Here is a tiny trained network, its code and every weight. The questions are about switching its units off for an input and a target symbol, where a switched-off unit gives its printed mean instead of its output.

import numpy as np


def w(rows, s, z=0):
    codes = np.array(rows[::2]) - 128.0
    scale = np.full(codes.shape[1], s)
    scale[-1] = z or s
    return codes * scale


def norm(h):
    return h / np.sqrt((h * h).mean(-1, keepdims=True) + 1e-5)


def f(y):
    return np.maximum(y, 0)


def softmax(a):
    e = np.exp(a - a.max(-1, keepdims=True))
    return e / e.sum(-1, keepdims=True)


def log_softmax(a):
    a = a - a.max(-1, keepdims=True)
    return a - np.log(np.exp(a).sum(-1, keepdims=True))


def net(x, mask):
    ids = ['ΔΣΦγθμπω'.index(c) for c in x.split()]
    T = len(ids)
    res = E[ids] + P[:T]
    r = norm(res)
    for j in range(3):
        rows = slice(2 * j, 2 * j + 2)
        q, k, v = (r @ M[0][rows].T for M in (Q, K, V))
        z = softmax(np.where(np.tri(T) > 0, q @ k.T / 2**0.5, -1e9)) @ v
        o = O[0][rows]
        res = res + np.where(mask[j], z, o[:, -1]) @ o[:, :-1]
    y = f(norm(res) @ A[0][:, :-1].T + A[0][:, -1])
    res = res + np.where(mask[3:7], y, B[0][:, -1]) @ B[0][:, :-1]
    return log_softmax(norm(res)[-1] @ U[:, :-1].T + U[:, -1])


Q, K, V, O, A, B = {}, {}, {}, {}, {}, {}
E = w([
[116,111,99,162,74,124,130,191,87,134,153,120],'Δ',
[102,86,142,103,125,114,107,145,126,84,155,153],'Σ',
[154,43,144,171,138,124,151,151,143,138,162,132],'Φ',
[182,110,143,184,95,128,78,135,119,158,198,80],'γ',
[173,101,160,145,149,118,78,142,148,121,116,172],'θ',
[142,110,132,133,118,146,82,164,125,87,79,159],'μ',
[94,3,113,97,119,153,173,137,177,154,150,178],'π',
[77,212,140,180,111,150,184,155,152,106,145,87],'ω',
],0.02)
P = w([
[177,189,119,121,129,148,152,43,58,132,157,185],'0',
[117,58,159,215,99,151,193,170,176,92,190,112],'1',
[129,144,189,24,1,147,177,171,223,98,103,134],'2',
[153,76,173,104,88,134,97,186,157,216,114,134],'3',
[121,89,24,176,170,167,131,150,64,79,122,143],'4',
[188,125,108,18,97,100,68,112,114,139,116,143],'5',
[164,113,148,92,58,195,103,125,227,180,101,142],'6',
[102,99,42,122,171,138,135,184,169,80,129,129],'7',
[133,90,27,81,168,128,117,142,175,136,126,135],'8',
[80,136,101,152,172,199,96,88,134,121,155,169],'9',
[154,65,125,174,128,231,104,77,141,70,132,191],'10',
[106,186,137,134,139,185,112,177,192,142,146,237],'11',
],0.0098)
Q[0] = w([
[134,145,204,113,96,190,105,161,194,142,158,159],'H0',
[225,70,86,92,95,107,49,79,99,109,149,179],'H0',
[85,180,209,163,46,154,160,164,255,96,137,122],'H1',
[108,75,194,112,76,110,41,114,143,200,140,162],'H1',
[106,162,168,215,70,232,138,168,185,68,201,211],'H2',
[150,39,112,136,108,180,83,87,48,113,136,142],'H2',
],0.0071)
K[0] = w([
[87,134,51,181,254,181,98,115,86,124,217,130],'H0',
[132,85,92,89,118,205,61,190,213,185,95,104],'H0',
[116,155,82,182,226,179,140,52,16,121,179,207],'H1',
[73,89,86,211,192,151,79,210,191,151,132,114],'H1',
[60,233,80,124,197,121,71,67,168,37,135,177],'H2',
[124,72,86,82,139,83,149,215,210,136,59,84],'H2',
],0.0066)
V[0] = w([
[114,234,111,134,102,55,59,159,43,72,112,108],'H0',
[87,75,68,69,66,108,183,161,83,62,61,191],'H0',
[238,83,89,192,133,116,140,228,56,200,106,136],'H1',
[185,145,169,66,196,150,68,109,218,74,63,229],'H1',
[172,75,149,125,99,108,85,110,33,151,107,207],'H2',
[189,155,107,187,142,178,150,158,154,157,2,124],'H2',
],0.0076)
O[0] = w([
[79,46,148,168,127,25,52,94,76,29,155,49,3],'H0',
[35,124,94,234,80,83,89,128,218,196,150,173,175],'H0',
[68,162,102,182,173,156,167,149,48,84,176,248,246],'H1',
[102,121,230,107,26,181,122,143,173,90,216,74,142],'H1',
[28,167,175,109,161,156,78,68,38,120,103,105,141],'H2',
[133,132,148,46,50,35,255,71,82,105,100,236,101],'H2',
],0.0087,0.0051)
A[0] = w([
[94,52,136,101,106,92,124,72,143,190,130,163,230],'N0',
[145,176,93,138,130,81,185,60,130,93,74,2,1],'N1',
[163,58,115,105,178,140,74,97,115,144,93,178,224],'N2',
[155,114,103,99,89,118,144,218,115,141,198,144,204],'N3',
],0.0082,0.0025)
B[0] = w([
[153,155,217,179,150,77,135,223,104,98,135,136,183],'N0',
[103,182,170,113,153,193,47,107,92,89,25,137,153],'N1',
[142,6,127,88,84,64,87,125,170,69,142,103,210],'N2',
[117,148,90,90,53,156,102,124,78,82,175,91,254],'N3',
],0.011,0.007)
U = w([
[61,89,44,204,220,45,112,71,113,113,101,210,110],'Δ',
[115,48,163,157,143,169,18,148,178,198,89,48,149],'Σ',
[138,172,61,64,253,235,169,129,84,108,82,213,56],'Φ',
[171,81,96,35,230,194,106,116,69,36,13,102,255],'γ',
[94,81,186,21,92,239,156,13,101,87,149,134,86],'θ',
[88,156,236,164,70,36,151,99,93,105,159,168,120],'μ',
[142,208,72,113,143,233,196,132,201,226,48,174,69],'π',
[232,89,72,71,54,11,149,159,214,114,111,75,134],'ω',
],0.0051,0.0029)

Each question gives the input, a string of symbols that net reads in full, and the target symbol t.
The units are the heads (2 rows each of Q, K, V and O) and the neurons (one row each of A and B). Each row of codes is followed by its name. A weight is (code - 128) times the scale printed after its matrix; where a second scale follows, it is the last column's (O, A, B and U).
mask holds one flag per unit, heads first, then neurons. A switched-off unit (its flag False) gives its mean, the last column of its rows in O or B, instead of its output. The means were averaged over made-up inputs and are rounded, as every weight is.
A unit's drop is (log p(t) with every unit on - log p(t) with that unit switched off) / (log p(t) with every unit on - log p(t) with every unit switched off).
The circuit of an input: a set's keep is (log p(t) with only the set's units on - log p(t) with every unit switched off) / (log p(t) with every unit on - log p(t) with every unit switched off). Starting from all 7 units, units are removed one at a time, each time the one whose removal leaves the highest keep (on an exact tie, the one counted first), for as long as the keep stays at least 0.8.
units of the circuit, in order: the units of the circuit, biggest drop first
most important unit: the unit with the biggest drop
k most important neurons: the k neurons with the biggest drops, biggest first
heads that matter: for each layer, one digit per head in row order, 1 if its drop is at least 0.15 and else 0, layers parted by /
drop of u: that unit's drop, to one decimal
input θ ω γ Σ π θ θ θ, target θ: units of the circuit, in order => (H1 H2)
input ω γ π ω ω μ, target ω: 2 most important neurons => (N2 N1)
input π ω μ θ μ Φ γ θ θ Σ Φ Δ, target Σ: units of the circuit, in order => (H2)
input Δ θ ω Σ γ μ Φ ω Σ Σ μ, target Σ: units of the circuit, in order => (H2 H1)
input Δ ω μ γ ω Σ γ, target ω: units of the circuit, in order => (H1 N2)
input μ μ θ μ ω ω ω Δ μ Δ Δ θ, target Δ: units of the circuit, in order => (H1 H0)
input μ Δ γ μ γ π ω ω γ Δ Δ θ, target Δ: heads that matter => 010
input θ ω ω Σ, target ω: units of the circuit, in order => (H1 H2)
input Φ ω Σ θ Σ, target Σ: heads that matter => 011
input θ θ θ γ, target θ: heads that matter => 100
input γ Δ Δ Φ ω θ, target Φ: heads that matter => 110
input ω μ π μ Σ μ, target μ: heads that matter => 111
input μ Φ Φ π Φ Φ, target π: heads that matter => 100
input Δ Φ Φ Σ π Σ θ ω, target Δ: heads that matter => 110
input ω γ γ Δ μ γ π, target μ: units of the circuit, in order => (N0 H2)
input θ μ γ, target θ: units of the circuit, in order => (H2)
input π μ μ, target π: heads that matter => 100
input μ μ γ θ, target μ: units of the circuit, in order => (H2 N0)
input ω θ ω ω Δ ω ω θ ω Σ ω Σ, target Σ: heads that matter => 111
input π π ω Σ γ μ Φ, target γ: heads that matter => 110
input γ θ Φ Φ, target θ: heads that matter => 100
input Σ ω ω Σ γ ω ω, target Σ: heads that matter => 001
input Σ θ Σ π θ Σ μ Σ Δ π, target Σ: heads that matter => 001
input μ ω γ ω γ π ω θ π, target ω: most important unit => N2
input Σ Σ ω ω θ Σ ω Φ θ μ μ, target θ: drop of H1 => 0.7
